Below are the code and all the weights of a small trained network. Each question names an input and a class and asks about switching units off, where a switched-off unit gives its printed mean instead of its output.

import numpy as np


def w(rows, s, z=0):
    codes = np.array(rows[::2]) - 128.0
    scale = np.full(codes.shape[1], s)
    scale[-1] = z or s
    return codes * scale


def f(y):
    return y / 2 * (1 + np.tanh(0.7978845608 * (y + 0.044715 * y**3)))


def log_softmax(a):
    a = a - a.max(-1, keepdims=True)
    return a - np.log(np.exp(a).sum(-1, keepdims=True))


def net(x, mask):
    res = np.array(x, float).reshape(1, 3) / 4 @ E
    y = f(res @ A[0][:, :-1].T + A[0][:, -1])
    res = res + np.where(mask, y, B[0][:, -1]) @ B[0][:, :-1]
    return log_softmax(res[-1] @ U[:, :-1].T + U[:, -1])


A, B = {}, {}
E = w([
[106,46,32,121,113,15,95,198,233,130,43],'x0',
[195,122,221,116,40,138,77,159,52,235,172],'x1',
[85,183,195,107,76,133,98,138,113,2,41],'x2',
],0.0092)
A[0] = w([
[145,119,116,108,98,119,144,121,123,75,152,208],'N0',
[146,119,126,96,127,142,136,131,134,124,128,109],'N1',
[104,130,103,127,142,122,134,110,124,102,122,119],'N2',
[145,101,167,108,71,111,90,149,92,164,121,69],'N3',
[85,103,92,133,162,72,135,137,178,113,87,170],'N4',
[127,131,145,120,86,116,84,163,144,99,97,114],'N5',
[82,142,114,126,156,124,132,124,169,55,108,220],'N6',
[164,156,157,126,126,166,143,125,85,136,172,132],'N7',
[155,60,104,141,132,97,105,153,159,249,146,250],'N8',
[108,132,120,160,92,110,115,126,134,117,112,2],'N9',
[110,138,140,132,126,129,142,131,130,153,123,92],'N10',
[150,161,170,147,131,182,146,80,47,162,200,144],'N11',
[69,121,101,142,219,152,187,104,147,86,115,96],'N12',
[164,99,79,121,158,102,118,126,165,158,132,81],'N13',
[128,135,126,146,130,115,133,146,120,116,136,89],'N14',
[118,154,147,143,152,167,134,123,105,150,173,47],'N15',
[127,82,82,152,136,109,128,138,143,143,133,72],'N16',
[111,108,112,160,141,99,121,137,149,120,112,59],'N17',
[121,99,142,112,129,118,114,109,135,125,147,46],'N18',
[117,139,114,136,109,129,104,141,149,133,156,71],'N19',
[109,116,148,89,47,107,65,163,131,97,51,127],'N20',
],0.016,0.0057)
B[0] = w([
[123,130,114,135,127,164,127,111,110,109,114,154],'N0',
[127,132,126,116,120,115,149,135,147,137,104,126],'N1',
[154,126,74,145,112,145,115,112,117,107,92,160],'N2',
[166,81,67,176,119,63,117,72,150,137,121,190],'N3',
[119,201,190,107,130,201,158,139,100,89,139,244],'N4',
[105,121,135,113,158,141,121,127,123,134,79,187],'N5',
[130,178,94,164,124,138,112,95,144,59,103,232],'N6',
[106,111,151,79,138,164,106,136,108,139,132,199],'N7',
[217,89,125,93,96,129,194,121,113,195,252,238],'N8',
[121,118,150,129,147,85,121,127,111,136,141,140],'N9',
[135,149,116,107,122,123,105,155,125,146,128,126],'N10',
[74,58,152,47,106,166,102,200,95,166,106,250],'N11',
[148,146,42,214,121,34,105,83,173,60,88,222],'N12',
[148,120,178,125,125,159,214,153,124,138,166,180],'N13',
[111,121,139,167,136,138,135,127,112,145,137,125],'N14',
[113,106,139,110,129,110,121,179,102,181,123,173],'N15',
[125,154,174,123,139,167,168,112,97,149,157,171],'N16',
[113,159,165,115,138,148,139,126,124,125,131,167],'N17',
[124,127,137,147,161,110,142,164,129,147,141,122],'N18',
[145,119,127,119,117,127,133,142,110,107,156,126],'N19',
[23,146,168,110,163,139,80,166,148,115,108,237],'N20',
],0.012,0.02)
U = w([
[204,56,58,133,124,25,137,123,120,187,153,95],'0',
[2,147,122,151,160,113,68,118,138,75,31,193],'1',
[111,91,190,48,139,152,175,159,103,187,161,171],'2',
[50,132,193,131,174,88,143,151,152,150,126,2],'3',
[185,171,110,190,150,114,190,73,140,73,117,112],'4',
],0.0092,0.0055)

Each question gives the input, the list of numbers given to net, and the class t.
The units are the neurons (one row each of A and B). Each row of codes is followed by its name. A weight is (code - 128) times the scale printed after its matrix; where a second scale follows, it is the last column's (A, B and U).
mask holds one flag per neuron, in row order. A switched-off neuron (its flag False) gives its mean, the last column of its row in B, instead of its output. The means were averaged over made-up inputs and are rounded, as every weight is.
A unit's drop is (log p(t) with every unit on - log p(t) with that unit switched off) / (log p(t) with every unit on - log p(t) with every unit switched off).
The circuit of an input: a set's keep is (log p(t) with only the set's units on - log p(t) with every unit switched off) / (log p(t) with every unit on - log p(t) with every unit switched off). Starting from the 12 units with the biggest drops (on a tie, the unit counted first), units are removed one at a time, each time the one whose removal leaves the highest keep (on an exact tie, the one counted first), for as long as the keep stays at least 0.8.
units of the circuit, in order: the units of the circuit, biggest drop first
unit that matters most: the unit with the biggest drop
top k neurons: the k neurons with the biggest drops, biggest first
drop when u is switched off: that unit's drop, to one decimal
input [2,8,0], class 0: units of the circuit, in order : [N3]
input [-2,-3,3], class 4: top 4 neurons : [N11 N20 N7 N5]
input [0,7,-4], class 0: top 4 neurons : [N3 N4 N20 N8]
input [2,-1,0], class 4: top 3 neurons : [N11 N20 N7]
input [8,-4,-4], class 4: top 3 neurons : [N11 N12 N6]
input [-8,-7,-5], class 1: top 2 neurons : [N12 N8]
input [-4,-7,3], class 4: top 2 neurons : [N20 N11]
input [7,8,0], class 0: top 3 neurons : [N3 N11 N4]
input [0,5,3], class 1: top 2 neurons : [N8 N13]
input [-5,-7,-1], class 1: top 3 neurons : [N8 N13 N3]
input [-6,-7,-6], class 1: top 2 neurons : [N8 N12]
input [2,3,0], class 0: top 2 neurons : [N4 N11]
input [4,8,2], class 0: drop when N3 is switched off : 0.6
input [8,-7,-7], class 4: unit that matters most : N12
input [4,-5,0], class 4: drop when N11 is switched off : 0.2
input [1,-8,0], class 4: drop when N16 is switched off : 0.0
input [2,4,-3], class 0: drop when N4 is switched off : 0.1
input [2,6,-1], class 0: top 2 neurons : [N3 N4]
